Here is a tiny trained network, its code and every weight. The questions are about switching its units off for an input and a target symbol, where a switched-off unit gives its printed mean instead of its output.

import numpy as np


def w(rows, s, z=0):
    codes = np.array(rows[::2]) - 128.0
    scale = np.full(codes.shape[1], s)
    scale[-1] = z or s
    return codes * scale


def f(y):
    return np.maximum(y, 0)


def softmax(a):
    e = np.exp(a - a.max(-1, keepdims=True))
    return e / e.sum(-1, keepdims=True)


def log_softmax(a):
    a = a - a.max(-1, keepdims=True)
    return a - np.log(np.exp(a).sum(-1, keepdims=True))


def net(x, mask):
    ids = ['αβεμτφψ'.index(c) for c in x.split()]
    T = len(ids)
    res = E[ids] + P[:T]
    u = 0
    for l in range(3):
        q, k, v = (res @ M[l].T for M in (Q, K, V))
        z = softmax(np.where(np.tri(T) > 0, q @ k.T / 4**0.5, -1e9)) @ v
        res = res + np.where(mask[u], z, O[l][:, -1]) @ O[l][:, :-1]
        u += 1
        y = f(res @ A[l][:, :-1].T + A[l][:, -1])
        res = res + np.where(mask[u : u + 4], y, B[l][:, -1]) @ B[l][:, :-1]
        u += 4
    return log_softmax(res[-1] @ U[:, :-1].T + U[:, -1])


Q, K, V, O, A, B = {}, {}, {}, {}, {}, {}
E = w([
[110,127,146,83,157,90,111],'α',
[88,119,186,88,140,81,155],'β',
[167,107,146,102,145,76,178],'ε',
[71,125,169,137,43,92,250],'μ',
[79,149,88,172,58,194,173],'τ',
[180,219,63,116,133,187,152],'φ',
[162,188,188,207,78,122,122],'ψ',
],0.019)
P = w([
[140,118,101,27,14,70,177],'0',
[152,135,155,70,52,93,156],'1',
[160,147,167,96,52,114,155],'2',
[168,115,163,118,57,123,135],'3',
[179,83,155,133,71,130,124],'4',
[180,94,166,156,93,158,136],'5',
[163,83,169,173,107,172,147],'6',
[145,96,180,197,98,180,155],'7',
[119,70,155,209,106,173,169],'8',
[107,74,150,243,129,175,196],'9',
[133,65,166,254,115,169,182],'10',
[69,82,157,211,130,157,197],'11',
],0.0066)
Q[0] = w([
[165,42,128,191,190,123,95],'0.h1',
[17,220,100,215,57,120,253],'0.h1',
[77,97,203,132,150,85,24],'0.h1',
[126,85,67,242,201,30,62],'0.h1',
],0.0058)
K[0] = w([
[105,108,75,15,99,118,136],'0.h1',
[27,100,73,169,159,183,100],'0.h1',
[94,85,219,46,205,133,147],'0.h1',
[76,149,179,1,95,45,120],'0.h1',
],0.0068)
V[0] = w([
[154,126,231,35,96,2,136],'0.h1',
[86,189,86,92,87,89,101],'0.h1',
[11,167,156,144,101,90,167],'0.h1',
[232,225,37,141,126,215,73],'0.h1',
],0.0063)
O[0] = w([
[9,187,164,93,83,115,187,161],'0.h1',
[152,113,89,71,87,174,80,161],'0.h1',
[92,124,142,134,113,157,184,254],'0.h1',
[144,123,112,88,137,85,150,60],'0.h1',
],0.013,0.0051)
A[0] = w([
[184,77,111,110,65,155,72,15],'0.n1',
[165,101,88,183,104,190,125,239],'0.n2',
[150,96,128,180,138,156,227,91],'0.n3',
[120,241,116,137,112,1,130,11],'0.n4',
],0.0059,0.0011)
B[0] = w([
[75,165,111,106,195,130,155,197],'0.n1',
[163,49,43,192,100,254,203,253],'0.n2',
[139,100,148,171,168,76,106,254],'0.n3',
[139,248,99,87,133,127,158,186],'0.n4',
],0.0086,0.0052)
Q[1] = w([
[110,64,154,101,124,237,255],'1.h1',
[156,181,120,119,147,84,56],'1.h1',
[143,78,84,142,241,122,118],'1.h1',
[126,190,170,43,118,148,109],'1.h1',
],0.0065)
K[1] = w([
[102,21,106,224,220,173,106],'1.h1',
[108,155,105,2,138,117,208],'1.h1',
[121,86,104,45,86,202,81],'1.h1',
[246,122,157,183,111,72,159],'1.h1',
],0.0063)
V[1] = w([
[140,124,150,161,196,66,161],'1.h1',
[182,116,125,137,2,59,205],'1.h1',
[114,122,140,68,133,144,101],'1.h1',
[176,78,104,134,146,79,168],'1.h1',
],0.0079)
O[1] = w([
[129,146,158,94,160,145,114,37],'1.h1',
[175,175,113,182,247,199,220,255],'1.h1',
[1,147,93,225,116,83,189,29],'1.h1',
[119,88,155,126,43,93,211,165],'1.h1',
],0.0079,0.0087)
A[1] = w([
[41,104,163,126,96,119,140,253],'1.n1',
[111,194,86,110,130,1,184,172],'1.n2',
[157,140,104,77,183,157,147,249],'1.n3',
[128,130,195,30,139,69,156,211],'1.n4',
],0.0092,0.0026)
B[1] = w([
[137,123,75,146,158,19,87,255],'1.n1',
[217,211,138,125,150,59,41,204],'1.n2',
[62,142,108,246,172,137,145,235],'1.n3',
[149,124,11,254,107,198,148,233],'1.n4',
],0.008,0.0099)
Q[2] = w([
[144,203,110,250,195,112,142],'2.h1',
[124,84,123,150,80,68,229],'2.h1',
[163,253,121,158,154,84,99],'2.h1',
[98,108,159,205,135,111,216],'2.h1',
],0.0064)
K[2] = w([
[148,85,193,127,68,154,95],'2.h1',
[117,82,220,153,88,133,120],'2.h1',
[153,49,140,1,83,162,230],'2.h1',
[189,4,163,110,91,188,100],'2.h1',
],0.0057)
V[2] = w([
[69,59,33,153,247,1,168],'2.h1',
[138,177,22,181,45,229,185],'2.h1',
[134,82,183,98,120,70,215],'2.h1',
[72,4,111,151,207,77,198],'2.h1',
],0.0051)
O[2] = w([
[157,159,78,104,125,27,116,144],'2.h1',
[57,144,107,108,2,199,111,253],'2.h1',
[129,239,186,83,196,140,199,109],'2.h1',
[111,104,18,29,55,95,144,153],'2.h1',
],0.0084,0.024)
A[2] = w([
[62,131,121,154,223,230,204,231],'2.n1',
[115,187,160,101,137,180,80,60],'2.n2',
[172,133,113,68,216,90,2,6],'2.n3',
[180,80,72,128,96,193,169,108],'2.n4',
],0.0053,0.0012)
B[2] = w([
[221,121,208,86,30,2,83,193],'2.n1',
[66,183,155,40,172,112,111,139],'2.n2',
[96,61,209,6,22,191,85,142],'2.n3',
[24,147,158,93,161,81,148,255],'2.n4',
],0.008,0.019)
U = w([
[183,128,113,53,94,154,57,105],'α',
[68,111,127,110,147,79,98,104],'β',
[91,164,106,178,185,183,174,5],'ε',
[203,185,147,3,90,101,226,78],'μ',
[158,138,92,83,48,202,92,126],'τ',
[251,109,24,124,62,118,110,171],'φ',
[193,129,176,157,78,186,104,232],'ψ',
],0.0054,0.0031)

Each question gives the input, a string of symbols that net reads in full, and the target symbol t.
The units are the heads (4 rows each of Q, K, V and O) and the neurons (one row each of A and B). Each row of codes is followed by its name. A weight is (code - 128) times the scale printed after its matrix; where a second scale follows, it is the last column's (O, A, B and U).
mask holds one flag per unit, layer by layer, with each layer's heads first. A switched-off unit (its flag False) gives its mean, the last column of its rows in O or B, instead of its output. The means were averaged over made-up inputs and are rounded, as every weight is.
A unit's drop is (log p(t) with every unit on - log p(t) with that unit switched off) / (log p(t) with every unit on - log p(t) with every unit switched off).
The circuit of an input: a set's keep is (log p(t) with only the set's units on - log p(t) with every unit switched off) / (log p(t) with every unit on - log p(t) with every unit switched off). Starting from the 12 units with the biggest drops (on a tie, the unit counted first), units are removed one at a time, each time the one whose removal leaves the highest keep (on an exact tie, the one counted first), for as long as the keep stays at least 0.8.
circuit, biggest first: the units of the circuit, biggest drop first
most important unit: the unit with the biggest drop
top k neurons: the k neurons with the biggest drops, biggest first
top k neurons in layer l: the k neurons of layer l with the biggest drops, biggest first
input β τ μ ε, target μ: circuit, biggest first -> (2.h1; 1.h1; 1.n4)
input α β β, target β: most important unit -> 1.h1
input τ φ τ β α ψ μ φ, target μ: top 3 neurons -> (2.n1; 1.n4; 1.n1)
input τ β ψ τ ε ε, target τ: circuit, biggest first -> (0.n2; 2.h1; 0.h1; 1.n1)
input φ β φ ε, target φ: circuit, biggest first -> (0.h1; 1.n4; 2.h1)
input φ β β β φ μ φ ψ α, target ψ: top 3 neurons -> (2.n4; 2.n1; 1.n1)
input ψ β μ, target ψ: top 4 neurons -> (0.n2; 1.n2; 1.n1; 2.n4)
input α β β φ α, target φ: top 3 neurons -> (1.n1; 1.n4; 2.n4)
input μ β β τ μ β τ μ τ μ β, target μ: circuit, biggest first -> (2.h1; 1.n4)
input α β β β ε φ β τ μ μ β φ, target μ: top 2 neurons -> (0.n2; 1.n4)
input β φ β β, target φ: circuit, biggest first -> (1.n4; 2.n4; 0.n2; 2.h1)
input β β ε μ α β τ β φ ε, target τ: circuit, biggest first -> (0.n2; 0.h1; 2.h1)
input ψ β φ τ τ τ ψ β ψ ε τ, target ψ: top 2 neurons in layer 2 -> (2.n1; 2.n4)
input β β τ β β β τ τ μ α, target μ: circuit, biggest first -> (2.h1; 0.h1; 1.h1; 0.n3)
input β α β β φ β β, target φ: top 4 neurons -> (1.n4; 1.n1; 2.n4; 0.n2)
input β β φ β ε μ β, target μ: top 2 neurons -> (2.n1; 0.n3)
input β β φ β β ε φ μ ψ β, target ψ: most important unit -> 2.h1
input α β ψ, target ψ: top 2 neurons in layer 1 -> (1.n1; 1.n2)
input φ φ β φ μ, target φ: top 4 neurons -> (1.n2; 1.n4; 0.n2; 2.n4)
input φ φ α, target φ: circuit, biggest first -> (0.h1; 2.n4; 2.h1)
input β β φ, target φ: circuit, biggest first -> (0.h1)
